Below are the code and all the weights of a small trained network. Each question names an input and a target symbol and asks about switching units off, where a switched-off unit gives its printed mean instead of its output.

import numpy as np


def w(rows, s, z=0):
    codes = np.array(rows[::2]) - 128.0
    scale = np.full(codes.shape[1], s)
    scale[-1] = z or s
    return codes * scale


def softmax(a):
    e = np.exp(a - a.max(-1, keepdims=True))
    return e / e.sum(-1, keepdims=True)


def log_softmax(a):
    a = a - a.max(-1, keepdims=True)
    return a - np.log(np.exp(a).sum(-1, keepdims=True))


def net(x, mask):
    ids = ['βελμξσψω'.index(c) for c in x.split()]
    T = len(ids)
    res = E[ids] + P[:T]
    u = 0
    for l in range(2):
        r = res
        for j in range(3):
            rows = slice(2 * j, 2 * j + 2)
            q, k, v = (r @ M[l][rows].T for M in (Q, K, V))
            z = softmax(np.where(np.tri(T) > 0, q @ k.T / 2**0.5, -1e9)) @ v
            o = O[l][rows]
            res = res + np.where(mask[u + j], z, o[:, -1]) @ o[:, :-1]
        u += 3
    return log_softmax(res[-1] @ U[:, :-1].T + U[:, -1])


Q, K, V, O = {}, {}, {}, {}
E = w([
[203,118,166,146,148,227,241,130,81,106,69],'β',
[125,45,97,58,65,119,175,134,157,59,129],'ε',
[189,109,185,77,146,88,138,111,45,125,97],'λ',
[55,142,215,181,133,94,148,139,134,84,141],'μ',
[58,119,146,91,103,143,162,147,171,97,156],'ξ',
[164,7,82,129,107,196,87,62,90,188,144],'σ',
[153,93,156,14,105,62,142,94,121,149,126],'ψ',
[140,181,191,159,176,188,148,150,124,76,160],'ω',
],0.012)
P = w([
[96,129,156,68,255,47,120,116,170,124,80],'0',
[115,119,180,105,157,66,147,134,107,104,234],'1',
[94,153,158,101,130,136,141,54,114,79,152],'2',
[154,129,129,149,112,92,161,172,121,154,203],'3',
[114,179,134,131,81,162,96,88,124,87,109],'4',
[158,141,114,164,75,131,134,191,127,163,153],'5',
[134,170,119,142,52,184,85,156,118,107,96],'6',
[175,102,132,161,85,196,105,206,180,153,108],'7',
[165,118,128,153,59,239,72,196,168,116,75],'8',
],0.0098)
Q[0] = w([
[78,173,133,85,99,184,81,8,94,46,71],'L0H1',
[151,140,128,131,121,133,37,222,202,151,5],'L0H1',
[67,118,82,111,83,82,122,149,229,86,151],'L0H2',
[89,210,131,169,180,134,167,186,167,83,101],'L0H2',
[152,224,244,45,68,64,141,212,165,14,115],'L0H3',
[168,128,182,137,114,140,108,115,131,40,68],'L0H3',
],0.025)
K[0] = w([
[83,160,131,96,125,166,96,30,117,77,68],'L0H1',
[148,207,89,162,28,115,108,160,107,158,110],'L0H1',
[41,104,84,112,80,112,125,144,194,120,146],'L0H2',
[88,194,164,195,149,149,172,175,167,86,128],'L0H2',
[143,184,179,255,91,188,170,184,93,135,143],'L0H3',
[149,167,144,153,62,148,137,102,108,103,90],'L0H3',
],0.034)
V[0] = w([
[155,9,162,213,146,168,78,107,127,107,128],'L0H1',
[81,81,168,83,121,207,88,120,214,202,168],'L0H1',
[141,187,156,70,144,53,154,102,94,126,120],'L0H2',
[179,139,119,121,51,193,124,155,112,135,97],'L0H2',
[154,143,136,98,130,98,124,153,140,84,125],'L0H3',
[136,125,142,162,123,135,101,110,129,131,153],'L0H3',
],0.015)
O[0] = w([
[24,147,134,59,121,180,137,140,67,161,115,39],'L0H1',
[198,118,86,119,104,85,135,148,1,88,94,113],'L0H1',
[86,111,96,139,101,153,145,150,176,93,145,214],'L0H2',
[86,136,138,128,129,86,98,136,153,110,175,146],'L0H2',
[153,155,128,107,107,128,123,111,115,178,99,252],'L0H3',
[119,114,97,102,113,129,153,113,128,118,142,98],'L0H3',
],0.0084,0.0027)
Q[1] = w([
[158,130,80,183,184,76,137,115,238,157,100],'L1H1',
[148,85,143,121,140,125,135,212,136,179,131],'L1H1',
[94,92,23,201,201,160,76,111,151,176,116],'L1H2',
[117,104,9,202,181,108,69,90,85,176,158],'L1H2',
[173,107,111,165,56,199,125,159,133,112,119],'L1H3',
[127,169,191,86,169,4,167,80,110,102,169],'L1H3',
],0.026)
K[1] = w([
[140,65,111,131,168,134,122,87,108,196,152],'L1H1',
[119,133,127,147,115,112,131,192,124,145,158],'L1H1',
[113,147,157,111,151,114,201,155,166,102,109],'L1H2',
[148,139,135,92,154,107,176,170,165,70,78],'L1H2',
[112,114,148,152,61,147,171,158,120,70,239],'L1H3',
[151,126,100,95,214,102,72,61,119,232,4],'L1H3',
],0.037)
V[1] = w([
[119,35,160,147,122,101,93,45,86,172,138],'L1H1',
[197,169,92,51,184,192,71,134,131,111,199],'L1H1',
[130,153,172,104,85,170,155,184,166,114,98],'L1H2',
[78,122,116,119,249,53,100,94,139,148,128],'L1H2',
[139,158,103,122,135,166,104,138,150,157,30],'L1H3',
[134,159,101,128,190,78,133,166,160,155,34],'L1H3',
],0.019)
O[1] = w([
[101,254,68,158,97,153,105,124,154,111,90,18],'L1H1',
[62,95,171,180,86,88,195,83,107,117,82,57],'L1H1',
[135,151,145,128,71,143,102,169,112,136,88,173],'L1H2',
[166,139,66,153,150,112,169,74,78,128,143,7],'L1H2',
[103,90,120,132,197,84,115,150,167,115,120,209],'L1H3',
[108,154,108,128,202,98,190,76,159,103,127,254],'L1H3',
],0.0081,0.0056)
U = w([
[89,114,196,107,227,92,130,197,154,94,108,216],'β',
[152,121,187,147,90,165,118,196,98,129,138,235],'ε',
[85,148,132,164,144,159,152,113,145,175,127,64],'λ',
[183,121,84,145,190,182,79,141,138,145,238,2],'μ',
[232,81,116,225,146,75,100,163,48,76,178,31],'ξ',
[83,167,123,69,172,129,193,195,3,101,126,74],'σ',
[165,141,109,214,113,85,129,166,98,88,106,79],'ψ',
[112,38,156,215,126,108,150,101,107,160,150,47],'ω',
],0.0044)

Each question gives the input, a string of symbols that net reads in full, and the target symbol t.
The units are the heads (2 rows each of Q, K, V and O). Each row of codes is followed by its name. A weight is (code - 128) times the scale printed after its matrix; where a second scale follows, it is the last column's (O and U).
mask holds one flag per head, layer by layer. A switched-off head (its flag False) gives its mean, the last column of its rows in O, instead of its output. The means were averaged over made-up inputs and are rounded, as every weight is.
A unit's drop is (log p(t) with every unit on - log p(t) with that unit switched off) / (log p(t) with every unit on - log p(t) with every unit switched off).
The circuit of an input: a set's keep is (log p(t) with only the set's units on - log p(t) with every unit switched off) / (log p(t) with every unit on - log p(t) with every unit switched off). Starting from all 6 units, units are removed one at a time, each time the one whose removal leaves the highest keep (on an exact tie, the one counted first), for as long as the keep stays at least 0.8.
circuit, biggest first: the units of the circuit, biggest drop first
unit that matters most: the unit with the biggest drop
which heads matter: for each layer, one digit per head in row order, 1 if its drop is at least 0.15 and else 0, layers parted by /
input ε μ ψ ω ξ β β β σ, target β: which heads matter -> 111 / 001
input ψ μ λ λ β β σ, target β: circuit, biggest first -> (L0H2; L0H1; L1H3)
input λ ψ μ λ, target ε: unit that matters most -> L0H2
input ψ ψ ω λ ψ ψ ψ β ε, target β: which heads matter -> 011 / 001
input ξ σ ε ξ ξ β λ, target ξ: which heads matter -> 100 / 011
input β ξ λ β β σ ψ λ β, target ψ: which heads matter -> 110 / 100
input μ ξ σ ψ λ, target σ: which heads matter -> 100 / 000
input ω ω ω, target ε: circuit, biggest first -> (L0H2; L1H3)
input β β ξ σ μ, target ξ: circuit, biggest first -> (L0H2; L0H1; L1H2)
input ψ ψ σ ψ ψ λ μ ω, target λ: circuit, biggest first -> (L0H1; L1H1)
input σ μ λ ψ, target μ: circuit, biggest first -> (L1H1; L1H2)
input σ ε ω μ ξ ε ξ ψ λ, target ξ: which heads matter -> 100 / 010
input σ λ ω ω ω ε λ, target ω: which heads matter -> 000 / 110
input ε λ σ λ ξ β ξ, target ξ: circuit, biggest first -> (L0H1; L1H2; L0H2)
input μ ξ σ, target μ: which heads matter -> 000 / 100
input ε β λ β ω σ μ ω, target σ: unit that matters most -> L0H1
input λ μ μ ε ξ ψ λ, target ε: which heads matter -> 000 / 011
input σ λ μ μ μ ξ ω, target μ: circuit, biggest first -> (L1H1; L1H2; L0H2)
input ε β ξ ω ε, target ε: circuit, biggest first -> (L1H3; L1H2)
input ψ μ ξ ε ω ξ ξ ε λ, target β: which heads matter -> 011 / 011
input ξ μ μ, target ε: unit that matters most -> L0H2
input λ ψ σ ω μ ψ ξ ψ, target ψ: circuit, biggest first -> (L0H1; L1H1)
input ε ψ σ μ ξ ξ ψ β, target ξ: which heads matter -> 110 / 010
input σ ε μ λ μ μ β, target μ: which heads matter -> 000 / 110
input ξ μ λ ξ β, target β: which heads matter -> 011 / 001
input β ξ μ μ σ, target μ: which heads matter -> 010 / 100
input σ ξ σ, target ε: circuit, biggest first -> (L1H3)
